[128 = 0]
[163 134  81 132 143  83  63 162 144 146 109 147 131 131 127 128 108 101] => (76)
[129 139 154 144 131 113 150  89 102 150 146 138 139 128 126 109 147  53] => (76)
[143 146 104 118 140 139 149 193 125 140 136  95 134 130 131 115 176 129] => (81)
[126 125 141 102 123 132 103 161 120 130 131  75 124 124 132 143  46 236] => (81)
[178 104 116 107 130  66 136 155 135 114 136 131 128 129 117 116  74  97] => (81)
[125 145 136 132 121 114 142 156 159 134 133 146 137 124 127 121 111 120] => (76)
[158 108 106 131 136  72 171 163 142 105 135 118 139 129 118 112 154 180] => (76)
[135 142 151 141 111 129 118  51  60 128 167 121 122 122 121 126 163  64] => (81)
[137 137 119 145 133 163 182 152 150 115 165 125 133 123 129 138 216 150] => (81)
[133 140 111  89 139 155 133 148 148  98 128 160 122 135 129 140 218 154] => (81)
[118 133 129 109 121 138 109 181 167 121 107 106 128 127 138 120  76 159] => (81)
[168 118 118 194 125 106 148 164 147 137 136 166 135 135 125 126 141  32] => (82)
[140 125 102 132 139 139  86 110 132 119 108 167 124 139 131 140 166 116] => (82)
[154 110 127 127 123  84  79 157 128 125 117 130 119 132 127 149  49 138] => (76)
[157 137 112 102 138 137 125 183 138 123 124 147 128 137 129 127 146 145] => (76)
[117 130 151 138 123 121 144 134 139 144 142 149 129 114 124 151  91 132] => (76)
[120 131 133 129 137 105 141 121 142 136 125 136 135 127 123 131 113 137] => (81)
[ 95 139 139 153 120 132 118 104 142 142 135 132 131 117 125 153 117 167] => (76)
[123 112 127 148 135 181 182 141  83 136 142  81 121 142 123 149 135 139] => (81)
[141 137 120 105 125 100  70 138 153 113 120 163 123 129 127 153 115 127] => (76)
[124 128 138 123 114 141 106 123 102 114 128 109 121 132 131 137  95 177] => (76)
[124 132 123 103 128 107 109 107 138 100 130 120 123 123 129 125 160 123] => (76)
[ 98 126 147 119 123 163 166 185 170 130 115 129 122 125 134 154  82 150] => (76)
[105 107 130 123 127 110 115  59 132  99 115 136 122 126 124 136 161 157] => (76)
[101 133 132 109 141 165 144 146 175 121 116 149 124 126 132 156 143 140] => (76)
[139 119 112 153 140  97 118 114 110 165 111 120 136 131 124 108  95  41] => (76)
[121 126 125 114 135 184 145  50  91 115 134 170 112 141 120 155 198  69] => (76)
[130 143  98 141 109 109  76 118 126 102 150  92 128 109 128 117 221 211] => (82)
[111 145 102 113 133 183 127 142 130 130 106 127 122 136 133 125 164 133] => (81)
[162 136  92 141 133  92  72 157 146 137 107 136 133 133 131 105  95  48] => (82)
[147 118 105 117 128 136  72 118 118 114 120 136 112 131 128 149 131 111] => (82)
[127 129 119 115 129 110 109 170 147 121 117 103 120 127 133 146 129 125] => (76)
[137 119 139 137 124 129 131  68 102 108 134 183 120 136 121 138 177  81] => (82)
[ 99 152 136 163 135 214 152 102  92 166 145 138 125 129 128 167 176 117] => (81)
[128 143  90 172 134 171 143 151 158 136 109 170 133 144 129 122 184  69] => (76)
[147 108 110 177 132 115 139  78  94 140 136 118 146 126 121  98 107 143] => (81)
[131 136  79 159 129 147 101 138 157 146 105 135 133 125 130 106 130  99] => (81)
[128 120 119  90 136 105  99  76 137  96 118 158 127 131 126 121 167 161] => (76)
[134 150  78 131 136 106  57 144 120 149 116 122 129 124 123 144 132 176] => (81)
[154 134 113 162 120  98 119 144 122 119 157 103 137 125 128 121 185 183] => (82)
[112 121 127 108 144 140 172 122 160 124 134 134 139 115 127 118 160 211] => (76)
[100 118 138 104 131 137 163 185 200 109 115 102 132 127 133 143  56 251] => (76)
[181 104 103 115 132  64 114 170 112 116 109 103 124 134 133  76 137   1] => (76)
[108 148 137 150 121 191 135  97 168 109 149 173 131 117 134 138 217 120] => (82)
[117 142 128 124 136 159 144 139 154 137 114 171 131 137 130 128 130  92] => (76)
[146 111  99 111 130 121 113 104 132  84 111 151 119 140 126 115 175  92] => (81)
[122 132  76 163 135 181 116 110 109 135 123 116 141 129 131 102 212 255] => (82)
[125 140 144 121 126 141 101 130 116 165 106 119 118 140 133 128  35   1] => (81)
[123 121 125  97 125 142 167 215 155 114 126  88 127 130 131 138  76 255] => (81)
[121 121 135 110 151 143 192  37  44 140 134 132 134 146 116  98 205  89] => (76)
[148  95 102 126 122 133 143 152 130  78 138  77 110 129 127 136 165 130] => (82)
[ 97 134 152 104 125 158 115 116 114 145 118 119 118 125 132 142  90 117] => (76)
[155 130 102 157 135  91 114 168 172 133 121 144 141 127 129 113 118 103] => (76)
[132 126 122 105 132  95 124 171 156 132 112 107 138 125 131 108  68 179] => (76)
[126 116 153 160 130 130 180 132 111 132 156 115 128 130 122 163 115 135] => (81)
[150 146 104 151 142 134 143  93  41 157 158 111 139 130 118 112 199 146] => (76)
[139 114 150 102 133  79 104  69  45 150 134 112 115 130 115 142  88  35] => (81)
[145 132  98 134 120 138  65 130 139 120 123 117 120 124 133 120 132  69] => (76)
[133 136 156 155 115  86 102 161 169 148 140 137 126 120 126 162  41   4] => (76)
[105 121 102 136 131 176 115 163 184 120 105 134 125 125 135 155 126 217] => (82)
[133 130  56 183 141 217 115 108 181 136 104 197 131 132 131 113 195  32] => (82)
[144 126 122 104 145 102 127 147 156 129 121 159 129 125 128 125 153  86] => (76)
[109 132  95 156 120 175 136 155 186 119 112 152 138 124 132 119 135 231] => (82)
[132 128 157 110 134 105 151 140  83 149 129 109 127 134 128 123 103  63] => (81)
[117 136 180 107 115 101 117  88 145 117 133 158 129 124 131 124  97  81] => (76)
[116 123 116 150 120 171 128 128 140 122 137 105 125 123 130 135 134 150] => (82)
[143 125 104 105 134 135  91 120 119 106 121  93 132 126 135  98 148 218] => (82)
[122 112 157 143 127 145 179 137 109 126 146 122 124 136 124 161 117 187] => (76)
[140 134  94 104 123 142 100 114 118 102 121 132 123 129 125 108 154 122] => (81)
[ 90 133 158 139 124 190 228 127 182 101 149 168 133 126 133 132 251 142] => (82)
[111 132  80 141 127 198 144 188 161 106 115 104 126 137 133 141 156 255] => (82)
[ 78 136 146 106 110 211 188 131  97 112 147  56 126 116 133 124 144 255] => (81)
[167 117  76 178 142 105  64 103  93 161 115 132 135 132 123 115 105 117] => (82)
[147 135 111 108 125 123  52 142  76 144 120 106 118 131 129 129  94 162] => (76)
[114 122 112 179 148 180 146  91 152 145 112 185 130 136 130 141 185  44] => (82)
[137 127  87 129 140 162 121 135 122 137 117 130 124 131 128 114 181  85] => (82)
[114 132 105 143 122 131 131 105 133 138 118 134 139 121 123 103 113 188] => (76)
[126 148 148 103 118 123 144 221 213  92 140 139 127 118 140 144 157 159] => (82)
[133 146 101 163 120 124  73 126 139 138 137 117 128 132 125 151 109 108] => (76)
[154 114 108 132 130 105 100 175 170 108 122 160 130 133 127 139  97 195] => (82)
[156 134 129 101 136 124 107 193 141 138 129 136 118 126 137 143 133  60] => (82)
[120 136 101 139 137 174 119 101  86 148 113 139 123 142 126 129 174 105] => (81)
[133 125 156 148 125 108 113 170 142 147 133 110 127 127 134 154  42  73] => (76)
[127 125 113 138 130  76 121 171 148 135 129  85 131 119 126 127 100 106] => (81)
[158 138 103 118 132 116  83 165 160 111 116 155 128 136 132 124 147 137] => (82)
[108 133 130 124 120 138 132 152 164 117 124 113 129 125 131 134 118 174] => (76)
[136  99 130 111 120 113 125  79  94  97 121  80 126 131 130  82 101 115] => (82)
[196 127 111 240 143  45 143   2  29 172 183 176 131 134 104 111 255   1] => (76)
[137 140 120 186 128 100 118 204 181 167 130 137 135 127 129 149  94  48] => (82)
[129 125 131 154 114 153 143 175 184  97 144 152 119 125 130 171 145 155] => (82)
